Here is a tiny trained network, its code and every weight. The questions are about switching its units off for an input and a class, where a switched-off unit gives its printed mean instead of its output.

import numpy as np


def w(rows, s, z=0):
    codes = np.array(rows[::2]) - 128.0
    scale = np.full(codes.shape[1], s)
    scale[-1] = z or s
    return codes * scale


def f(y):
    return y / 2 * (1 + np.tanh(0.7978845608 * (y + 0.044715 * y**3)))


def log_softmax(a):
    a = a - a.max(-1, keepdims=True)
    return a - np.log(np.exp(a).sum(-1, keepdims=True))


def net(x, mask):
    res = np.array(x, float).reshape(1, 8) / 4 @ E
    y = f(res @ A[0][:, :-1].T + A[0][:, -1])
    res = res + np.where(mask, y, B[0][:, -1]) @ B[0][:, :-1]
    return log_softmax(res[-1] @ U[:, :-1].T + U[:, -1])


A, B = {}, {}
E = w([
[128,124,123,116,113,130,123,133,133],'x0',
[116,45,108,105,142,134,21,121,46],'x1',
[140,131,118,109,97,142,103,108,144],'x2',
[135,136,127,107,109,136,112,115,134],'x3',
[127,141,137,126,146,124,140,123,111],'x4',
[96,84,143,73,229,96,135,100,205],'x5',
[119,136,126,156,81,9,123,60,129],'x6',
[129,129,124,122,128,128,131,127,125],'x7',
],0.015)
A[0] = w([
[156,145,151,169,130,136,90,137,141,193],'N1',
[164,142,110,158,114,140,149,109,104,198],'N2',
[137,153,132,119,135,108,148,96,163,91],'N3',
[134,89,114,101,180,217,96,158,99,143],'N4',
[117,97,124,132,118,80,99,105,97,45],'N5',
[128,177,118,146,103,72,167,116,176,127],'N6',
[132,183,127,128,145,250,196,158,195,234],'N7',
[108,120,121,137,101,124,158,145,106,142],'N8',
[118,93,119,130,119,46,77,103,79,3],'N9',
[131,96,132,119,151,206,112,136,97,110],'N10',
[108,131,149,114,114,134,126,132,124,161],'N11',
[134,152,134,137,104,105,134,145,141,139],'N12',
[132,159,135,145,78,114,154,129,124,170],'N13',
[114,97,139,80,180,82,133,119,209,116],'N14',
[140,150,141,153,93,84,177,108,176,124],'N15',
[117,129,143,144,112,164,96,156,74,191],'N16',
[120,84,138,52,227,102,94,113,214,115],'N17',
[131,102,120,123,114,126,156,125,110,161],'N18',
[130,160,127,170,77,141,139,132,90,243],'N19',
[107,160,130,115,123,148,137,159,146,145],'N20',
[143,126,134,132,105,97,134,119,113,110],'N21',
[130,149,142,116,125,141,126,151,141,112],'N22',
],0.019,0.0073)
B[0] = w([
[126,143,142,136,131,142,136,168,102,152],'N1',
[108,92,120,125,69,152,127,155,135,175],'N2',
[118,160,97,110,150,108,99,86,137,165],'N3',
[65,132,75,118,146,210,159,171,91,220],'N4',
[187,76,156,146,131,121,141,123,145,171],'N5',
[57,189,91,138,115,118,139,134,139,207],'N6',
[240,5,218,141,139,97,127,119,136,255],'N7',
[140,117,128,110,87,175,112,118,128,151],'N8',
[198,42,206,135,123,101,142,122,147,194],'N9',
[105,190,87,127,131,170,96,124,121,191],'N10',
[139,141,124,168,157,144,123,150,133,135],'N11',
[77,123,157,150,132,115,151,125,98,160],'N12',
[76,103,138,144,87,165,140,142,139,189],'N13',
[152,213,99,92,184,77,90,39,147,215],'N14',
[50,172,102,117,91,130,123,109,128,203],'N15',
[184,212,119,114,127,169,68,150,102,197],'N16',
[50,43,113,155,192,158,231,66,159,241],'N17',
[140,128,133,109,132,134,131,156,134,137],'N18',
[84,92,163,150,70,175,162,181,106,214],'N19',
[136,82,136,127,122,109,133,129,148,158],'N20',
[103,81,130,131,133,130,136,123,141,155],'N21',
[136,106,136,133,146,108,145,134,120,143],'N22',
],0.025,0.029)
U = w([
[203,83,247,163,70,130,80,197,117,222],'0',
[1,133,101,145,126,220,173,143,134,173],'1',
[188,62,180,110,192,99,129,91,177,182],'2',
[70,229,98,94,138,72,97,89,175,6],'3',
[125,204,98,96,130,213,63,204,66,50],'4',
],0.0098,0.0023)

Each question gives the input, the list of numbers given to net, and the class t.
The units are the neurons (one row each of A and B). Each row of codes is followed by its name. A weight is (code - 128) times the scale printed after its matrix; where a second scale follows, it is the last column's (A, B and U).
mask holds one flag per neuron, in row order. A switched-off neuron (its flag False) gives its mean, the last column of its row in B, instead of its output. The means were averaged over made-up inputs and are rounded, as every weight is.
A unit's drop is (log p(t) with every unit on - log p(t) with that unit switched off) / (log p(t) with every unit on - log p(t) with every unit switched off).
The circuit of an input: a set's keep is (log p(t) with only the set's units on - log p(t) with every unit switched off) / (log p(t) with every unit on - log p(t) with every unit switched off). Starting from the 12 units with the biggest drops (on a tie, the unit counted first), units are removed one at a time, each time the one whose removal leaves the highest keep (on an exact tie, the one counted first), for as long as the keep stays at least 0.8.
units of the circuit, in order: the units of the circuit, biggest drop first
top k neurons: the k neurons with the biggest drops, biggest first
drop when u is switched off: that unit's drop, to one decimal
input [2,-7,7,-3,-4,0,-2,-2], class 0: top 2 neurons	(N7; N17)
input [-2,-8,-7,-7,3,4,-1,2], class 2: units of the circuit, in order	(N7)
input [1,5,7,0,4,0,-3,3], class 4: units of the circuit, in order	(N17; N16)
input [-7,0,0,7,8,1,-7,1], class 2: top 2 neurons	(N7; N19)
input [7,-1,5,-6,6,7,2,4], class 3: top 2 neurons	(N14; N7)
input [-3,3,3,4,7,-7,-1,-1], class 4: top 2 neurons	(N17; N16)
input [7,1,-2,-6,-5,-3,-6,-6], class 4: top 3 neurons	(N4; N10; N9)
input [2,4,0,-3,0,-2,0,-8], class 4: top 2 neurons	(N7; N17)
input [-1,-2,3,-7,6,1,8,-4], class 3: top 2 neurons	(N17; N4)
input [-7,-5,0,1,6,-5,0,3], class 0: top 3 neurons	(N7; N17; N4)
input [-7,-1,-8,-1,2,7,3,6], class 3: top 2 neurons	(N14; N7)
input [-1,-7,1,1,2,8,1,-7], class 3: top 3 neurons	(N14; N6; N15)
input [1,-5,3,5,1,0,-3,-1], class 0: drop when N17 is switched off	0.4
input [-3,-6,8,7,1,8,6,7], class 3: units of the circuit, in order	(N14)
input [-1,-8,7,2,-5,-2,-6,-2], class 0: drop when N7 is switched off	0.3
input [0,5,-2,4,8,3,3,7], class 2: drop when N6 is switched off	0.0
input [4,-4,-5,4,6,4,1,5], class 3: drop when N9 is switched off	0.1
